Below is a small trained network, with its code and all its weights. Each question gives an input and a target symbol and asks what happens when units are switched off, that is, made to give their printed mean instead of their output.

import numpy as np


def w(rows, s, z=0):
    codes = np.array(rows[::2]) - 128.0
    scale = np.full(codes.shape[1], s)
    scale[-1] = z or s
    return codes * scale


def norm(h):
    return h / np.sqrt((h * h).mean(-1, keepdims=True) + 1e-5)


def f(y):
    return y / 2 * (1 + np.tanh(0.7978845608 * (y + 0.044715 * y**3)))


def softmax(a):
    e = np.exp(a - a.max(-1, keepdims=True))
    return e / e.sum(-1, keepdims=True)


def log_softmax(a):
    a = a - a.max(-1, keepdims=True)
    return a - np.log(np.exp(a).sum(-1, keepdims=True))


def net(x, mask):
    ids = ['ΔΘαβεζηλμξπσφω'.index(c) for c in x.split()]
    T = len(ids)
    res = E[ids] + P[:T]
    r = norm(res)
    for j in range(3):
        rows = slice(3 * j, 3 * j + 3)
        q, k, v = (r @ M[0][rows].T for M in (Q, K, V))
        z = softmax(np.where(np.tri(T) > 0, q @ k.T / 3**0.5, -1e9)) @ v
        o = O[0][rows]
        res = res + np.where(mask[j], z, o[:, -1]) @ o[:, :-1]
    y = f(norm(res) @ A[0][:, :-1].T + A[0][:, -1])
    res = res + np.where(mask[3:11], y, B[0][:, -1]) @ B[0][:, :-1]
    return log_softmax(norm(res)[-1] @ U[:, :-1].T + U[:, -1])


Q, K, V, O, A, B = {}, {}, {}, {}, {}, {}
E = w([
[107,115,152,174],'Δ',
[140,116,109,113],'Θ',
[141,125,78,118],'α',
[120,100,117,190],'β',
[77,129,83,124],'ε',
[152,106,91,180],'ζ',
[143,195,155,187],'η',
[144,118,102,115],'λ',
[171,150,127,73],'μ',
[121,68,245,129],'ξ',
[179,152,184,87],'π',
[99,136,149,122],'σ',
[104,251,113,148],'φ',
[63,156,191,81],'ω',
],0.026)
P = w([
[66,140,128,190],'0',
[236,100,27,115],'1',
[165,185,166,167],'2',
[239,95,26,98],'3',
[181,190,159,170],'4',
[251,95,31,95],'5',
[203,194,156,167],'6',
[254,100,27,84],'7',
[204,203,154,177],'8',
],0.0067)
Q[0] = w([
[158,249,110,178],'h1',
[147,65,131,91],'h1',
[87,151,84,93],'h1',
[176,89,85,108],'h2',
[149,120,240,74],'h2',
[78,247,87,103],'h2',
[141,108,156,161],'h3',
[158,63,118,110],'h3',
[83,3,153,60],'h3',
],0.025)
K[0] = w([
[148,98,236,74],'h1',
[142,112,69,127],'h1',
[139,173,122,101],'h1',
[184,112,118,100],'h2',
[124,99,228,94],'h2',
[79,210,106,60],'h2',
[121,94,147,165],'h3',
[150,62,114,125],'h3',
[63,4,130,78],'h3',
],0.027)
V[0] = w([
[160,168,116,170],'h1',
[133,63,120,146],'h1',
[131,98,161,131],'h1',
[140,135,81,179],'h2',
[136,124,109,156],'h2',
[81,202,87,91],'h2',
[157,105,76,155],'h3',
[97,167,66,47],'h3',
[110,251,101,148],'h3',
],0.018)
O[0] = w([
[61,122,120,81,145],'h1',
[217,155,205,149,96],'h1',
[117,145,145,189,122],'h1',
[103,76,27,143,142],'h2',
[132,108,87,136,130],'h2',
[12,83,143,127,166],'h2',
[46,82,89,124,142],'h3',
[138,215,52,69,168],'h3',
[135,223,48,252,246],'h3',
],0.012,0.013)
A[0] = w([
[120,83,169,203,160],'n1',
[212,133,110,1,165],'n2',
[168,54,58,130,6],'n3',
[31,125,67,103,150],'n4',
[55,181,168,182,111],'n5',
[179,79,55,53,129],'n6',
[204,122,101,141,154],'n7',
[79,226,217,71,176],'n8',
],0.02,0.0022)
B[0] = w([
[141,139,161,58,165],'n1',
[222,166,160,125,221],'n2',
[86,87,173,98,174],'n3',
[184,158,173,113,252],'n4',
[166,51,107,138,206],'n5',
[92,95,53,137,209],'n6',
[111,122,171,157,157],'n7',
[4,108,128,133,193],'n8',
],0.032,0.012)
U = w([
[149,108,189,103,115],'Δ',
[156,115,126,96,90],'Θ',
[133,114,62,64,87],'α',
[105,81,117,124,157],'β',
[107,165,40,63,23],'ε',
[73,112,97,139,253],'ζ',
[212,61,153,208,54],'η',
[189,109,101,67,67],'λ',
[223,196,130,81,56],'μ',
[182,138,201,113,55],'ξ',
[170,182,235,163,180],'π',
[90,247,151,75,144],'σ',
[133,195,54,191,190],'φ',
[84,161,149,123,162],'ω',
],0.012,0.0034)

Each question gives the input, a string of symbols that net reads in full, and the target symbol t.
The units are the heads (3 rows each of Q, K, V and O) and the neurons (one row each of A and B). Each row of codes is followed by its name. A weight is (code - 128) times the scale printed after its matrix; where a second scale follows, it is the last column's (O, A, B and U).
mask holds one flag per unit, heads first, then neurons. A switched-off unit (its flag False) gives its mean, the last column of its rows in O or B, instead of its output. The means were averaged over made-up inputs and are rounded, as every weight is.
A unit's drop is (log p(t) with every unit on - log p(t) with that unit switched off) / (log p(t) with every unit on - log p(t) with every unit switched off).
The circuit of an input: a set's keep is (log p(t) with only the set's units on - log p(t) with every unit switched off) / (log p(t) with every unit on - log p(t) with every unit switched off). Starting from all 11 units, units are removed one at a time, each time the one whose removal leaves the highest keep (on an exact tie, the one counted first), for as long as the keep stays at least 0.8.
units of the circuit, in order: the units of the circuit, biggest drop first
unit that matters most: the unit with the biggest drop
k most important neurons: the k neurons with the biggest drops, biggest first
which heads matter: for each layer, one digit per head in row order, 1 if its drop is at least 0.15 and else 0, layers parted by /
input μ λ π μ π ξ λ, target π: unit that matters most	h1
input μ ε σ η π, target η: 3 most important neurons	[n5, n6, n3]
input ε μ λ μ φ φ η π, target π: which heads matter	010
input μ ε ξ π μ, target π: which heads matter	101
input ξ μ μ φ μ λ μ η λ, target η: units of the circuit, in order	[h3, n5]
input Δ π λ π μ ξ α φ Δ, target φ: which heads matter	001
input σ μ σ φ ω η Θ, target η: units of the circuit, in order	[h3, n5]
input σ μ ζ η η β σ, target η: 2 most important neurons	[n5, n2]
input π σ η β π, target η: 2 most important neurons	[n5, n4]
input μ λ α, target ε: which heads matter	010
input φ σ ξ η ζ λ Θ, target η: 4 most important neurons	[n4, n8, n2, n6]
input η φ λ α λ, target φ: 2 most important neurons	[n2, n1]
input φ Θ μ ξ φ μ σ, target φ: 2 most important neurons	[n4, n2]
input μ η λ, target η: 2 most important neurons	[n8, n6]
input σ φ φ φ Δ, target φ: unit that matters most	h3
input σ λ μ, target σ: units of the circuit, in order	[n8, h2, h3, n2]
input η Δ μ, target η: 3 most important neurons	[n5, n6, n8]
input σ ξ α ξ ε μ μ μ β, target π: which heads matter	110
input φ σ σ μ μ λ μ Δ Θ, target φ: which heads matter	011
input φ λ φ φ μ Θ σ, target φ: which heads matter	001
input α Δ ε, target μ: 3 most important neurons	[n4, n8, n6]
input μ φ φ π Θ, target φ: which heads matter	000
input μ π σ Θ ε, target μ: 2 most important neurons	[n4, n6]
input η μ α μ η μ μ ζ ε, target η: unit that matters most	h3
input φ ε φ ζ μ Θ π, target φ: 2 most important neurons	[n4, n2]
input λ Δ σ, target ζ: which heads matter	010
input λ μ Δ Δ ε η, target η: which heads matter	001
input λ μ μ β μ, target σ: which heads matter	011
